Below are the code and all the weights of a small trained network. Each question names an input and a class and asks about switching units off, where a switched-off unit gives its printed mean instead of its output.

import numpy as np


def w(rows, s, z=0):
    codes = np.array(rows[::2]) - 128.0
    scale = np.full(codes.shape[1], s)
    scale[-1] = z or s
    return codes * scale


def f(y):
    return y / 2 * (1 + np.tanh(0.7978845608 * (y + 0.044715 * y**3)))


def log_softmax(a):
    a = a - a.max(-1, keepdims=True)
    return a - np.log(np.exp(a).sum(-1, keepdims=True))


def net(x, mask):
    res = np.array(x, float).reshape(1, 7) / 4 @ E
    y = f(res @ A[0][:, :-1].T + A[0][:, -1])
    res = res + np.where(mask, y, B[0][:, -1]) @ B[0][:, :-1]
    return log_softmax(res[-1] @ U[:, :-1].T + U[:, -1])


A, B = {}, {}
E = w([
[98,145,50,210],'x0',
[142,3,162,139],'x1',
[126,129,128,133],'x2',
[135,126,125,125],'x3',
[137,124,113,121],'x4',
[127,129,131,129],'x5',
[52,98,91,77],'x6',
],0.015)
A[0] = w([
[131,64,133,156,104],'N1',
[37,50,79,42,87],'N2',
[38,109,109,93,47],'N3',
[100,113,49,236,55],'N4',
[227,102,150,186,150],'N5',
[111,7,159,166,50],'N6',
[200,135,141,171,2],'N7',
],0.011,0.0073)
B[0] = w([
[65,224,142,71,188],'N1',
[182,84,140,226,255],'N2',
[130,156,170,194,182],'N3',
[166,95,223,37,215],'N4',
[148,71,97,189,223],'N5',
[58,252,101,79,243],'N6',
[126,157,161,181,155],'N7',
],0.011)
U = w([
[100,248,79,93,119],'0',
[151,103,103,98,254],'1',
[157,127,148,208,57],'2',
[181,78,248,2,62],'3',
],0.0098,0.013)

Each question gives the input, the list of numbers given to net, and the class t.
The units are the neurons (one row each of A and B). Each row of codes is followed by its name. A weight is (code - 128) times the scale printed after its matrix; where a second scale follows, it is the last column's (A, B and U).
mask holds one flag per neuron, in row order. A switched-off neuron (its flag False) gives its mean, the last column of its row in B, instead of its output. The means were averaged over made-up inputs and are rounded, as every weight is.
A unit's drop is (log p(t) with every unit on - log p(t) with that unit switched off) / (log p(t) with every unit on - log p(t) with every unit switched off).
The circuit of an input: a set's keep is (log p(t) with only the set's units on - log p(t) with every unit switched off) / (log p(t) with every unit on - log p(t) with every unit switched off). Starting from all 7 units, units are removed one at a time, each time the one whose removal leaves the highest keep (on an exact tie, the one counted first), for as long as the keep stays at least 0.8.
units of the circuit, in order: the units of the circuit, biggest drop first
unit that matters most: the unit with the biggest drop
top k neurons: the k neurons with the biggest drops, biggest first
drop when u is switched off: that unit's drop, to one decimal
input [4,-4,-6,-3,7,-3,-7], class 1: unit that matters most : N2
input [-2,-5,4,6,2,1,-6], class 2: top 2 neurons : N6; N1
input [5,-2,0,-6,4,3,3], class 3: units of the circuit, in order : N4; N6
input [-6,-4,-7,-2,7,-1,-7], class 1: units of the circuit, in order : N4; N2; N6; N5
input [-2,-1,-8,5,-3,-3,6], class 2: units of the circuit, in order : N2; N3
input [-6,-2,-6,3,-6,0,-6], class 1: top 4 neurons : N4; N2; N5; N3
input [-3,6,-1,-7,-5,8,-5], class 0: units of the circuit, in order : N6; N4
input [2,5,4,4,-2,7,-5], class 0: units of the circuit, in order : N6; N2
input [4,-6,-3,4,7,2,5], class 1: top 2 neurons : N6; N1
input [-5,-1,-7,0,2,-1,-6], class 2: top 2 neurons : N4; N5
input [-6,1,-4,-1,6,-5,6], class 1: top 2 neurons : N4; N5
input [-2,-4,5,1,-3,0,-6], class 2: top 4 neurons : N6; N1; N4; N5
input [7,8,6,-2,6,-7,-5], class 0: top 3 neurons : N6; N1; N2
input [-5,0,-2,-2,0,7,-8], class 2: unit that matters most : N5
input [4,-5,-3,5,7,4,1], class 1: top 3 neurons : N6; N1; N4
input [-6,2,3,-3,-7,-1,-5], class 1: top 3 neurons : N4; N5; N2
input [2,-1,7,8,-1,4,6], class 2: top 3 neurons : N2; N3; N6
input [-6,-5,-3,5,0,-2,-6], class 2: top 4 neurons : N4; N6; N1; N5
input [-6,1,5,-4,8,1,-5], class 1: top 3 neurons : N4; N5; N2
input [2,0,-6,-7,-2,8,8], class 2: unit that matters most : N2
input [7,-3,1,0,0,-2,-6], class 3: top 2 neurons : N4; N2
input [5,-2,-3,-6,6,-7,2], class 1: drop when N1 is switched off : 0.2
input [7,-4,7,5,-8,-2,0], class 1: drop when N2 is switched off : -0.4
input [6,-3,4,0,-2,-7,5], class 3: drop when N5 is switched off : 0.1
